Below is a small trained network, with its code and all its weights. Each question gives an input and a class and asks what happens when units are switched off, that is, made to give their printed mean instead of their output.

import numpy as np


def w(rows, s, z=0):
    codes = np.array(rows[::2]) - 128.0
    scale = np.full(codes.shape[1], s)
    scale[-1] = z or s
    return codes * scale


def norm(h):
    return h / np.sqrt((h * h).mean(-1, keepdims=True) + 1e-5)


def f(y):
    return y / 2 * (1 + np.tanh(0.7978845608 * (y + 0.044715 * y**3)))


def log_softmax(a):
    a = a - a.max(-1, keepdims=True)
    return a - np.log(np.exp(a).sum(-1, keepdims=True))


def net(x, mask):
    res = np.array(x, float).reshape(1, 5) / 4 @ E
    u = 0
    for l in range(2):
        y = f(norm(res) @ A[l][:, :-1].T + A[l][:, -1])
        res = res + np.where(mask[u : u + 11], y, B[l][:, -1]) @ B[l][:, :-1]
        u += 11
    return log_softmax(norm(res)[-1] @ U[:, :-1].T + U[:, -1])


A, B = {}, {}
E = w([
[107,154,163,206],'x0',
[176,137,255,54],'x1',
[211,124,119,215],'x2',
[23,172,129,113],'x3',
[166,237,133,172],'x4',
],0.0093)
A[0] = w([
[168,185,130,87,122],'0.n1',
[86,55,112,82,85],'0.n2',
[88,119,120,171,168],'0.n3',
[55,201,141,103,81],'0.n4',
[67,106,115,143,2],'0.n5',
[206,206,144,108,46],'0.n6',
[165,77,22,133,111],'0.n7',
[169,145,7,112,132],'0.n8',
[95,39,164,115,100],'0.n9',
[115,139,128,130,71],'0.n10',
[93,142,174,84,83],'0.n11',
],0.016,0.0037)
B[0] = w([
[97,209,122,147,195],'0.n1',
[160,100,132,6,242],'0.n2',
[75,157,140,208,196],'0.n3',
[60,195,81,126,247],'0.n4',
[158,205,124,139,155],'0.n5',
[189,214,235,123,227],'0.n6',
[56,127,44,200,255],'0.n7',
[193,54,166,167,244],'0.n8',
[196,100,240,70,247],'0.n9',
[133,145,103,133,116],'0.n10',
[206,114,36,74,216],'0.n11',
],0.019,0.005)
A[1] = w([
[224,12,8,155,61],'1.n1',
[138,98,139,175,92],'1.n2',
[47,156,199,14,147],'1.n3',
[172,53,176,116,128],'1.n4',
[46,132,187,58,142],'1.n5',
[108,56,90,222,75],'1.n6',
[169,155,70,173,128],'1.n7',
[143,73,182,187,134],'1.n8',
[211,111,194,123,143],'1.n9',
[110,33,148,85,148],'1.n10',
[93,78,125,205,2],'1.n11',
],0.015,0.0043)
B[1] = w([
[2,92,155,173,219],'1.n1',
[145,103,96,153,154],'1.n2',
[205,147,4,128,254],'1.n3',
[115,82,91,41,206],'1.n4',
[170,189,46,150,187],'1.n5',
[157,63,125,121,229],'1.n6',
[69,89,135,159,179],'1.n7',
[144,74,41,135,189],'1.n8',
[195,78,129,214,241],'1.n9',
[31,152,195,36,202],'1.n10',
[181,115,62,144,182],'1.n11',
],0.021,0.0077)
U = w([
[223,23,178,53,143],'0',
[186,176,41,59,153],'1',
[43,182,110,185,93],'2',
[135,105,197,139,1],'3',
[49,34,171,92,124],'4',
[243,164,227,197,175],'5',
[113,5,78,218,200],'6',
],0.016,0.0078)

Each question gives the input, the list of numbers given to net, and the class t.
The units are the neurons (one row each of A and B). Each row of codes is followed by its name. A weight is (code - 128) times the scale printed after its matrix; where a second scale follows, it is the last column's (A, B and U).
mask holds one flag per neuron, layer by layer. A switched-off neuron (its flag False) gives its mean, the last column of its row in B, instead of its output. The means were averaged over made-up inputs and are rounded, as every weight is.
A unit's drop is (log p(t) with every unit on - log p(t) with that unit switched off) / (log p(t) with every unit on - log p(t) with every unit switched off).
The circuit of an input: a set's keep is (log p(t) with only the set's units on - log p(t) with every unit switched off) / (log p(t) with every unit on - log p(t) with every unit switched off). Starting from the 12 units with the biggest drops (on a tie, the unit counted first), units are removed one at a time, each time the one whose removal leaves the highest keep (on an exact tie, the one counted first), for as long as the keep stays at least 0.8.
units of the circuit, in order: the units of the circuit, biggest drop first
top k neurons: the k neurons with the biggest drops, biggest first
top k neurons in layer l: the k neurons of layer l with the biggest drops, biggest first
input [6,-2,-4,-4,8], class 5: units of the circuit, in order -> 0.n6
input [6,6,1,8,-1], class 1: top 2 neurons -> 0.n7; 1.n1
input [-1,-3,-3,-2,-2], class 4: top 2 neurons -> 0.n2; 0.n7
input [8,-8,-2,5,3], class 2: units of the circuit, in order -> 1.n9; 1.n3
input [4,-3,-8,-7,-5], class 1: top 3 neurons -> 1.n3; 0.n8; 1.n5
input [1,6,-2,5,-6], class 1: top 2 neurons in layer 1 -> 1.n3; 1.n5
input [-7,-2,-7,-3,7], class 5: top 3 neurons in layer 0 -> 0.n8; 0.n6; 0.n1
input [1,0,5,5,-6], class 0: top 3 neurons -> 0.n9; 0.n4; 1.n9
input [3,8,1,7,-5], class 1: top 2 neurons in layer 0 -> 0.n8; 0.n4
input [-1,-8,-3,-2,-8], class 4: top 2 neurons in layer 0 -> 0.n2; 0.n9
input [7,-8,-7,4,-3], class 1: top 4 neurons -> 1.n1; 0.n7; 0.n2; 0.n8
input [1,5,-5,-2,0], class 1: top 2 neurons -> 0.n8; 1.n3
input [8,5,-2,3,-8], class 0: top 2 neurons -> 0.n9; 0.n11
input [8,8,2,-4,-1], class 5: units of the circuit, in order -> 0.n6
input [2,-8,-7,3,0], class 2: top 2 neurons in layer 0 -> 0.n4; 0.n5
input [-7,0,4,2,-4], class 4: top 2 neurons in layer 0 -> 0.n7; 0.n2
input [8,-5,-3,0,5], class 2: top 3 neurons -> 0.n4; 1.n9; 0.n8
input [0,3,8,0,-8], class 0: top 2 neurons -> 0.n9; 0.n11
input [-6,7,2,5,-1], class 1: top 2 neurons in layer 0 -> 0.n8; 0.n1
input [0,1,6,7,-8], class 0: units of the circuit, in order -> 0.n9
input [-1,-8,-6,-8,-7], class 4: top 2 neurons -> 0.n2; 1.n10
input [7,-2,2,4,1], class 2: top 2 neurons -> 0.n8; 1.n9
input [0,3,7,8,8], class 5: top 3 neurons in layer 0 -> 0.n6; 0.n7; 0.n2
